[[-47  -1   1  39 -40  22  30 -44 -64]
 [-10  26  28  -6 -10  13   1  -5 -46]
 [-26  10  20   2 -15  10  20  -2 -52]
 [-53  -1   8  13 -39  -5  20 -35 -81]
 [-29  13  10  15 -16  37  27  -4 -48]
 [-32   6  26  -6 -33 -18   4 -31 -72]]
=>
[[-47  -1   1  39 -40  22  30 -44 -64]
 [-26  10  20   2 -15  10  20  -2 -52]
 [-29  13  10  15 -16  37  27  -4 -48]]

[[ 72 -16 -40  54   9  60]
 [ 56 -16 -33  -7  37 -10]
 [ 32  47 -53   7 -40  -8]
 [ 32 -25 -60 -46 -58  52]
 [-17  29 -39  58 -41 -44]
 [-22 -57  25  -7  24 -48]
 [ 25  12  28  59  23 -61]
 [ 66  14  50   4 -19  -4]
 [-67 -31 -70 -61 -22 -44]
 [ 18  57  28 -13 -24 -37]]
=>
[[ 72 -16 -40  54   9  60]
 [ 32  47 -53   7 -40  -8]
 [-17  29 -39  58 -41 -44]
 [ 25  12  28  59  23 -61]
 [-67 -31 -70 -61 -22 -44]]

[[-10 -21  15  -5   9  10 -46]
 [-20  75  13   3   4 -12 -32]
 [-29  24   8   0  20 -15 -13]
 [ 13 -15   1   1  32   5 -10]
 [-16  25  15  -2   7  -4 -46]
 [-29   2   7  -2  21 -12 -23]
 [-28 -19   5  -3  20   4 -37]
 [  6   4   2   1  30  18  -4]
 [-18 -66  -9  -8  -1 -14 -16]
 [ 17 -33  -1   0  29  -6 -13]
 [-24 -56 -16  -4 -36  12  11]
 [-22 -64 -13  -7 -18  -7  -7]]
=>
[[-10 -21  15  -5   9  10 -46]
 [-29  24   8   0  20 -15 -13]
 [-16  25  15  -2   7  -4 -46]
 [-28 -19   5  -3  20   4 -37]
 [-18 -66  -9  -8  -1 -14 -16]
 [-24 -56 -16  -4 -36  12  11]]

[[-34  65  18]
 [ -6 -40  11]
 [ 33 -34  50]
 [-25  20 -47]
 [ 81 -33  68]
 [-82  57  25]
 [-52  56 -10]
 [ 22  12  43]
 [-15  42  23]
 [-77  15 -26]
 [-43  10  -2]
 [-45  21  29]]
=>
[[-34  65  18]
 [ 33 -34  50]
 [ 81 -33  68]
 [-52  56 -10]
 [-15  42  23]
 [-43  10  -2]]

[[ 10 -37   5  -5 -11  19  21  64]
 [ -2 -21 -20 -65 -22  -6   7  87]
 [ 43 -42  22 -34 -30 -43 -17  48]
 [ -7 -40 -31  -4   3  29 -19  82]
 [  9 -39 -28 -49 -10  15   8  59]
 [ -9 -20 -34 -66 -11   8  12  99]
 [ 11 -44  11 -18 -57  -6 -30  22]]
=>
[[ 10 -37   5  -5 -11  19  21  64]
 [ 43 -42  22 -34 -30 -43 -17  48]
 [  9 -39 -28 -49 -10  15   8  59]
 [ 11 -44  11 -18 -57  -6 -30  22]]

[[  2  53  48  25  14]
 [ 25  11 -25 -75  -2]]
=>
[[ 2 53 48 25 14]]

[[  20  -17  -55]
 [ -23  -62   60]
 [  53   95  -69]
 [ -41  -42  -34]
 [ -21   11  -72]
 [   0   24   31]
 [  46  -18   77]
 [   4 -100  -96]]
=>
[[ 20 -17 -55]
 [ 53  95 -69]
 [-21  11 -72]
 [ 46 -18  77]]

[[  7   0  17  16]
 [-17 -26 -29   0]
 [-25  -7 -27   4]
 [ 33  -1  -2   2]
 [-24  17  86  -1]
 [  5   2   9   3]
 [-11  -4  30   2]
 [  6  14   5  -2]
 [  9  33 -41  16]]
=>
[[  7   0  17  16]
 [-25  -7 -27   4]
 [-24  17  86  -1]
 [-11  -4  30   2]
 [  9  33 -41  16]]
---
[[-34  -6 -56  39  17   5 -87]
 [ 35 -24  29  86  32  90  42]
 [  4   0  -5 -33  22 -54 -32]
 [-10  62 -26 -12 -81 -13 -31]
 [-35 -51  -2 -52  68 -43 -28]
 [  3 -15 -18  39   0  -8  -1]
 [ -6   2 -67  16  27 -38 -75]
 [ 18 -47  48  49  37  72  57]
 [-14   6   3  55 -20  37   3]
 [ -4  30 -54   0  80 -23 -50]]
=>
[[-10  62 -26 -12 -81 -13 -31]
 [ -4  30 -54   0  80 -23 -50]
 [-14   6   3  55 -20  37   3]
 [ -6   2 -67  16  27 -38 -75]
 [  4   0  -5 -33  22 -54 -32]
 [-34  -6 -56  39  17   5 -87]
 [  3 -15 -18  39   0  -8  -1]
 [ 35 -24  29  86  32  90  42]
 [ 18 -47  48  49  37  72  57]
 [-35 -51  -2 -52  68 -43 -28]]

[[-63  10  16  20 -65  -4 -31  23 -38  -6 -51 -24 -39]
 [ 40  -3  22   0  -6 -37  15   0   8 -19  37  45  27]
 [ 16 -20 -11   6 -45  11 -24   5 -26  -5  18  37  19]
 [ 71 -13 -44  19 -13  21   7  11   2  19  70  14  39]
 [ 19   5   9  43  10 -65  46  60  44 -90   5  34  26]]
=>
[[-63  10  16  20 -65  -4 -31  23 -38  -6 -51 -24 -39]
 [ 19   5   9  43  10 -65  46  60  44 -90   5  34  26]
 [ 40  -3  22   0  -6 -37  15   0   8 -19  37  45  27]
 [ 71 -13 -44  19 -13  21   7  11   2  19  70  14  39]
 [ 16 -20 -11   6 -45  11 -24   5 -26  -5  18  37  19]]

[[ 62  71  73]
 [ 46 -49  45]
 [ 60  63  51]
 [ 31  41  29]
 [ 64  69  62]
 [ 71 -52  64]]
=>
[[ 62  71  73]
 [ 64  69  62]
 [ 60  63  51]
 [ 31  41  29]
 [ 46 -49  45]
 [ 71 -52  64]]

[[ 12  -7  -3   6]
 [ 20  -2 -10  31]
 [ -9 -40  95   2]
 [ -3   1   1   1]
 [  9   4  -8  17]
 [-52  13  13 -46]
 [  0 -11  13   2]
 [-30 -12  -9  -9]
 [ -4  11  -8   3]
 [ 13  -3  -3   7]
 [ 29  -6  18  -6]]
=>
[[-52  13  13 -46]
 [ -4  11  -8   3]
 [  9   4  -8  17]
 [ -3   1   1   1]
 [ 20  -2 -10  31]
 [ 13  -3  -3   7]
 [ 29  -6  18  -6]
 [ 12  -7  -3   6]
 [  0 -11  13   2]
 [-30 -12  -9  -9]
 [ -9 -40  95   2]]

[[-84  77  12 -84  -1]
 [ 85 -56  30  85 -46]
 [-76  -9 -40 -76  81]
 [-87   6 -30 -87  71]
 [-63  87  35 -63 -35]]
=>
[[-63  87  35 -63 -35]
 [-84  77  12 -84  -1]
 [-87   6 -30 -87  71]
 [-76  -9 -40 -76  81]
 [ 85 -56  30  85 -46]]

[[-22 -87 -80 -75  69 -85  57 -10   9  -3  42  39]
 [-20 -17 -37  13  70 -29 -18 -14  67 -47 -11  80]
 [  8 -16  17 -27 -17  -6  11   9 -33  42  -2 -43]
 [-16 -20 -51  60   7 -26  14   1  -1 -44  40  47]
 [-11   2  -7  46  31 -12 -29   1  48 -23 -15  58]]
=>
[[-11   2  -7  46  31 -12 -29   1  48 -23 -15  58]
 [  8 -16  17 -27 -17  -6  11   9 -33  42  -2 -43]
 [-20 -17 -37  13  70 -29 -18 -14  67 -47 -11  80]
 [-16 -20 -51  60   7 -26  14   1  -1 -44  40  47]
 [-22 -87 -80 -75  69 -85  57 -10   9  -3  42  39]]

[[-36 -64 -33  17   5  -3 -11   5 -20  -2  36   5  -2 -10]
 [-72 -37 -48  42  -7  25 -28  -9   8  -9  40  14 -40 -23]
 [ 53  64  13  31  14  10  45  21   1 -45  13 -28  12  60]]
=>
[[ 53  64  13  31  14  10  45  21   1 -45  13 -28  12  60]
 [-72 -37 -48  42  -7  25 -28  -9   8  -9  40  14 -40 -23]
 [-36 -64 -33  17   5  -3 -11   5 -20  -2  36   5  -2 -10]]

[[-41  29  -5 -56  21  47]
 [-22  52 -45  14  -9 -90]
 [-16  -4 -19 -30   7   4]
 [ 42  32 -16  51  19  11]
 [ -4   1  12  27   9 -28]
 [ 48 -31 -35  58  46 -44]
 [-52  55 -11 -19  13 -13]]
=>
[[-52  55 -11 -19  13 -13]
 [-22  52 -45  14  -9 -90]
 [ 42  32 -16  51  19  11]
 [-41  29  -5 -56  21  47]
 [ -4   1  12  27   9 -28]
 [-16  -4 -19 -30   7   4]
 [ 48 -31 -35  58  46 -44]]
